Below is a small trained network, with its code and all its weights. Each question gives an input and a class and asks what happens when units are switched off, that is, made to give their printed mean instead of their output.

import numpy as np


def w(rows, s, z=0):
    codes = np.array(rows[::2]) - 128.0
    scale = np.full(codes.shape[1], s)
    scale[-1] = z or s
    return codes * scale


def f(y):
    return np.maximum(y, 0)


def log_softmax(a):
    a = a - a.max(-1, keepdims=True)
    return a - np.log(np.exp(a).sum(-1, keepdims=True))


def net(x, mask):
    res = np.array(x, float).reshape(1, 6) / 4 @ E
    y = f(res @ A[0][:, :-1].T + A[0][:, -1])
    res = res + np.where(mask, y, B[0][:, -1]) @ B[0][:, :-1]
    return log_softmax(res[-1] @ U[:, :-1].T + U[:, -1])


A, B = {}, {}
E = w([
[4,208,159,124,123,221],'x0',
[158,73,236,191,167,192],'x1',
[55,2,116,108,61,141],'x2',
[129,129,128,126,127,128],'x3',
[196,139,54,173,61,242],'x4',
[130,127,130,126,127,128],'x5',
],0.0087)
A[0] = w([
[181,163,212,181,167,151,113],'n0',
[152,227,70,115,174,103,126],'n1',
[170,124,98,135,74,175,80],'n2',
[67,156,126,115,143,169,85],'n3',
[136,142,99,162,70,174,118],'n4',
[181,218,130,173,196,105,39],'n5',
[86,144,184,167,118,166,109],'n6',
[58,167,143,137,99,171,102],'n7',
[59,227,139,125,170,186,56],'n8',
[253,64,99,151,148,41,154],'n9',
[56,116,196,50,195,77,96],'n10',
[50,2,111,107,30,138,5],'n11',
[67,164,142,125,125,144,175],'n12',
[74,168,136,110,125,178,80],'n13',
[164,121,114,139,70,197,109],'n14',
[102,166,54,77,90,88,82],'n15',
[99,158,39,73,99,106,52],'n16',
[147,138,61,166,96,190,94],'n17',
[157,149,80,148,90,208,124],'n18',
[140,46,208,190,167,185,67],'n19',
],0.0095,0.0024)
B[0] = w([
[33,183,76,145,65,153,207],'n0',
[61,182,135,118,57,183,213],'n1',
[183,131,161,137,154,77,187],'n2',
[169,63,93,106,160,127,195],'n3',
[163,143,180,151,162,84,195],'n4',
[101,136,210,86,74,184,207],'n5',
[118,89,58,105,126,127,190],'n6',
[173,69,97,104,168,145,213],'n7',
[162,80,98,67,156,158,235],'n8',
[187,50,78,58,170,190,255],'n9',
[183,167,215,172,194,39,237],'n10',
[90,196,222,78,16,216,249],'n11',
[154,87,124,103,165,130,203],'n12',
[170,66,98,104,164,133,201],'n13',
[163,136,168,166,160,58,199],'n14',
[78,130,68,181,122,114,207],'n15',
[73,156,52,199,119,101,207],'n16',
[186,149,182,158,183,79,207],'n17',
[179,146,184,161,156,95,216],'n18',
[22,164,2,212,97,92,215],'n19',
],0.0081,0.0093)
U = w([
[179,2,79,40,165,170,130],'0',
[165,154,246,166,168,9,72],'1',
[97,182,207,74,17,230,251],'2',
[57,149,15,200,81,97,55],'3',
],0.0096,0.0019)

Each question gives the input, the list of numbers given to net, and the class t.
The units are the neurons (one row each of A and B). Each row of codes is followed by its name. A weight is (code - 128) times the scale printed after its matrix; where a second scale follows, it is the last column's (A, B and U).
mask holds one flag per neuron, in row order. A switched-off neuron (its flag False) gives its mean, the last column of its row in B, instead of its output. The means were averaged over made-up inputs and are rounded, as every weight is.
A unit's drop is (log p(t) with every unit on - log p(t) with that unit switched off) / (log p(t) with every unit on - log p(t) with every unit switched off).
The circuit of an input: a set's keep is (log p(t) with only the set's units on - log p(t) with every unit switched off) / (log p(t) with every unit on - log p(t) with every unit switched off). Starting from the 12 units with the biggest drops (on a tie, the unit counted first), units are removed one at a time, each time the one whose removal leaves the highest keep (on an exact tie, the one counted first), for as long as the keep stays at least 0.8.
circuit, biggest first: the units of the circuit, biggest drop first
top k neurons: the k neurons with the biggest drops, biggest first
drop of u: that unit's drop, to one decimal
input [-4,2,8,-1,-2,-2], class 2: circuit, biggest first -> (n11)
input [-1,5,-3,-2,4,6], class 3: top 4 neurons -> (n19, n0, n10, n11)
input [-6,3,-7,1,-1,3], class 2: top 2 neurons -> (n5, n0)
input [-3,-7,-7,-5,3,5], class 2: top 3 neurons -> (n5, n1, n19)
input [5,-4,-1,0,4,8], class 0: top 2 neurons -> (n10, n8)
input [3,-4,7,5,-7,0], class 1: top 2 neurons -> (n10, n1)
input [3,-5,7,-4,-3,5], class 2: top 2 neurons -> (n11, n19)
input [7,-8,4,-4,8,-8], class 1: top 3 neurons -> (n17, n18, n4)
input [-7,-8,5,7,0,8], class 3: top 3 neurons -> (n16, n15, n8)
input [0,-8,-2,2,8,-4], class 1: top 2 neurons -> (n17, n18)
input [1,-1,-5,5,3,-3], class 2: top 3 neurons -> (n10, n1, n5)
input [7,8,2,-1,5,1], class 3: top 3 neurons -> (n19, n9, n0)
input [-1,-3,7,-2,6,-1], class 2: top 2 neurons -> (n11, n10)
input [-3,8,-6,8,6,7], class 3: circuit, biggest first -> (n19)
input [2,-7,-4,3,8,5], class 1: circuit, biggest first -> (n17, n18)
input [7,-5,7,8,-8,-1], class 1: top 3 neurons -> (n10, n9, n11)
input [7,-3,-2,5,-7,7], class 0: drop of n13 -> 0.1
input [0,8,5,1,5,-8], class 3: drop of n19 -> 1.5
input [6,-4,-1,-1,7,4], class 1: drop of n17 -> 0.3
input [0,-7,-7,-2,4,6], class 2: circuit, biggest first -> (n5)
